Below is a small trained network, with its code and all its weights. Each question gives an input and a target symbol and asks what happens when units are switched off, that is, made to give their printed mean instead of their output.

import numpy as np


def w(rows, s, z=0):
    codes = np.array(rows[::2]) - 128.0
    scale = np.full(codes.shape[1], s)
    scale[-1] = z or s
    return codes * scale


def norm(h):
    return h / np.sqrt((h * h).mean(-1, keepdims=True) + 1e-5)


def f(y):
    return np.maximum(y, 0)


def softmax(a):
    e = np.exp(a - a.max(-1, keepdims=True))
    return e / e.sum(-1, keepdims=True)


def log_softmax(a):
    a = a - a.max(-1, keepdims=True)
    return a - np.log(np.exp(a).sum(-1, keepdims=True))


def net(x, mask):
    ids = ['αβδεζηθλμξπστφω'.index(c) for c in x.split()]
    T = len(ids)
    res = E[ids] + P[:T]
    u = 0
    for l in range(2):
        q, k, v = (norm(res) @ M[l].T for M in (Q, K, V))
        z = softmax(np.where(np.tri(T) > 0, q @ k.T / 3**0.5, -1e9)) @ v
        res = res + np.where(mask[u], z, O[l][:, -1]) @ O[l][:, :-1]
        u += 1
        y = f(norm(res) @ A[l][:, :-1].T + A[l][:, -1])
        res = res + np.where(mask[u : u + 16], y, B[l][:, -1]) @ B[l][:, :-1]
        u += 16
    return log_softmax(norm(res)[-1] @ U[:, :-1].T + U[:, -1])


Q, K, V, O, A, B = {}, {}, {}, {}, {}, {}
E = w([
[136,135,143],'α',
[150,130,105],'β',
[156,143,108],'δ',
[163,30,158],'ε',
[144,134,152],'ζ',
[154,121,114],'η',
[102,131,127],'θ',
[139,143,145],'λ',
[112,105,119],'μ',
[72,129,124],'ξ',
[139,130,131],'π',
[115,61,119],'σ',
[126,154,126],'τ',
[87,167,134],'φ',
[70,231,253],'ω',
],0.035)
P = w([
[1,101,60],'0',
[181,170,247],'1',
[184,164,236],'2',
[186,164,237],'3',
[178,159,235],'4',
[183,157,224],'5',
[179,160,216],'6',
[181,159,221],'7',
],0.0056)
Q[0] = w([
[125,158,94],'L0H0',
[72,179,1],'L0H0',
[68,131,21],'L0H0',
],0.0075)
K[0] = w([
[187,168,207],'L0H0',
[255,128,216],'L0H0',
[201,19,214],'L0H0',
],0.008)
V[0] = w([
[128,136,119],'L0H0',
[74,98,1],'L0H0',
[127,129,126],'L0H0',
],0.0029)
O[0] = w([
[127,123,116,129],'L0H0',
[129,77,2,3],'L0H0',
[128,127,126,131],'L0H0',
],0.0027,0.00041)
A[0] = w([
[69,74,183,174],'L0N0',
[165,82,175,99],'L0N1',
[149,168,116,90],'L0N2',
[127,219,143,75],'L0N3',
[56,176,170,2],'L0N4',
[128,224,86,84],'L0N5',
[2,2,139,112],'L0N6',
[198,152,97,86],'L0N7',
[60,217,55,50],'L0N8',
[113,13,237,26],'L0N9',
[47,155,101,113],'L0N10',
[173,152,152,141],'L0N11',
[164,59,72,22],'L0N12',
[50,152,107,115],'L0N13',
[36,188,121,38],'L0N14',
[195,65,100,167],'L0N15',
],0.0099,0.0078)
B[0] = w([
[165,198,83,243],'L0N0',
[111,155,90,188],'L0N1',
[117,92,151,138],'L0N2',
[62,147,116,196],'L0N3',
[169,163,160,150],'L0N4',
[109,72,134,158],'L0N5',
[182,254,76,207],'L0N6',
[123,149,186,146],'L0N7',
[152,17,124,147],'L0N8',
[38,220,84,161],'L0N9',
[159,59,152,168],'L0N10',
[136,93,89,254],'L0N11',
[47,127,128,130],'L0N12',
[163,32,169,168],'L0N13',
[135,50,197,162],'L0N14',
[72,180,174,184],'L0N15',
],0.0084,0.0049)
Q[1] = w([
[3,104,69],'L1H0',
[154,66,172],'L1H0',
[217,156,97],'L1H0',
],0.027)
K[1] = w([
[132,225,211],'L1H0',
[146,30,191],'L1H0',
[212,100,7],'L1H0',
],0.014)
V[1] = w([
[252,178,157],'L1H0',
[191,68,172],'L1H0',
[162,87,43],'L1H0',
],0.014)
O[1] = w([
[9,109,140,254],'L1H0',
[105,195,191,130],'L1H0',
[127,215,33,134],'L1H0',
],0.015,0.0058)
A[1] = w([
[125,153,187,82],'L1N0',
[167,109,82,139],'L1N1',
[157,102,88,144],'L1N2',
[49,110,142,112],'L1N3',
[125,122,120,91],'L1N4',
[139,163,140,156],'L1N5',
[127,154,131,112],'L1N6',
[158,148,107,127],'L1N7',
[162,5,135,96],'L1N8',
[84,154,105,140],'L1N9',
[96,159,104,111],'L1N10',
[89,158,131,99],'L1N11',
[123,103,99,99],'L1N12',
[87,164,143,67],'L1N13',
[81,83,147,9],'L1N14',
[139,114,128,69],'L1N15',
],0.027,0.014)
B[1] = w([
[111,133,164,179],'L1N0',
[141,118,190,197],'L1N1',
[110,111,181,193],'L1N2',
[87,139,105,255],'L1N3',
[124,140,119,128],'L1N4',
[83,119,114,195],'L1N5',
[111,108,102,149],'L1N6',
[130,160,127,179],'L1N7',
[70,88,53,251],'L1N8',
[162,118,76,217],'L1N9',
[143,125,94,184],'L1N10',
[110,107,142,190],'L1N11',
[156,116,150,144],'L1N12',
[130,79,127,183],'L1N13',
[238,2,139,143],'L1N14',
[153,132,132,128],'L1N15',
],0.02,0.0096)
U = w([
[124,38,70,78],'α',
[20,170,116,25],'β',
[216,101,61,115],'δ',
[146,90,172,172],'ε',
[161,109,212,164],'ζ',
[139,176,43,90],'η',
[76,154,249,21],'θ',
[122,149,77,127],'λ',
[99,237,152,92],'μ',
[150,149,165,232],'ξ',
[178,151,144,249],'π',
[155,179,105,196],'σ',
[181,141,148,253],'τ',
[197,61,152,145],'φ',
[100,72,195,79],'ω',
],0.022,0.0058)

Each question gives the input, a string of symbols that net reads in full, and the target symbol t.
The units are the heads (3 rows each of Q, K, V and O) and the neurons (one row each of A and B). Each row of codes is followed by its name. A weight is (code - 128) times the scale printed after its matrix; where a second scale follows, it is the last column's (O, A, B and U).
mask holds one flag per unit, layer by layer, with each layer's heads first. A switched-off unit (its flag False) gives its mean, the last column of its rows in O or B, instead of its output. The means were averaged over made-up inputs and are rounded, as every weight is.
A unit's drop is (log p(t) with every unit on - log p(t) with that unit switched off) / (log p(t) with every unit on - log p(t) with every unit switched off).
most important unit: the unit with the biggest drop
top k neurons: the k neurons with the biggest drops, biggest first
k most important neurons of layer l: the k neurons of layer l with the biggest drops, biggest first
input α δ α λ θ δ, target β: top 2 neurons => (L0N13; L0N10)
input ω α θ ζ ζ δ ξ, target ω: most important unit => L1H0
input σ ξ α λ λ η ε η, target ζ: 2 most important neurons of layer 0 => (L0N15; L0N6)
input η λ ζ τ π ω σ α, target φ: top 2 neurons => (L0N15; L1N1)
input ζ λ η ξ, target α: top 3 neurons => (L0N6; L0N0; L0N15)
input ω θ ε α η τ η, target ω: top 3 neurons => (L0N15; L0N9; L1N14)
input ζ ζ α σ λ, target α: 3 most important neurons of layer 0 => (L0N15; L0N6; L0N11)
input δ τ σ, target δ: 2 most important neurons of layer 0 => (L0N0; L0N6)
input λ λ λ ξ, target θ: 2 most important neurons of layer 0 => (L0N13; L0N14)
input η λ ε α θ ζ δ λ, target φ: 2 most important neurons of layer 0 => (L0N15; L0N9)
input λ ξ λ η α, target θ: top 2 neurons => (L0N15; L1N8)
input σ σ η α η λ ε, target ζ: top 2 neurons => (L0N15; L0N9)
input τ α λ α ε τ θ η, target μ: top 2 neurons => (L0N15; L1N8)
input λ α α, target θ: top neuron => (L1N8)
input η λ β ε ξ η η, target φ: top 2 neurons => (L0N15; L0N9)
input σ λ τ β δ α, target ζ: top 3 neurons => (L0N6; L1N1; L1N2)
input ω β α λ, target ω: 2 most important neurons of layer 0 => (L0N15; L0N7)
input φ λ α ξ α τ σ, target δ: 3 most important neurons of layer 0 => (L0N6; L0N0; L0N9)
input λ η ε φ σ ε β, target θ: 4 most important neurons of layer 0 => (L0N7; L0N6; L0N15; L0N9)
input τ β α ζ, target μ: most important unit => L1H0
input ζ θ θ, target α: top 2 neurons => (L0N0; L1N8)
input τ ξ ε α α ζ λ, target μ: top 2 neurons => (L0N15; L1N8)
input τ α ε, target μ: 2 most important neurons of layer 0 => (L0N15; L0N9)
input η β β δ, target φ: 2 most important neurons of layer 1 => (L1N1; L1N2)
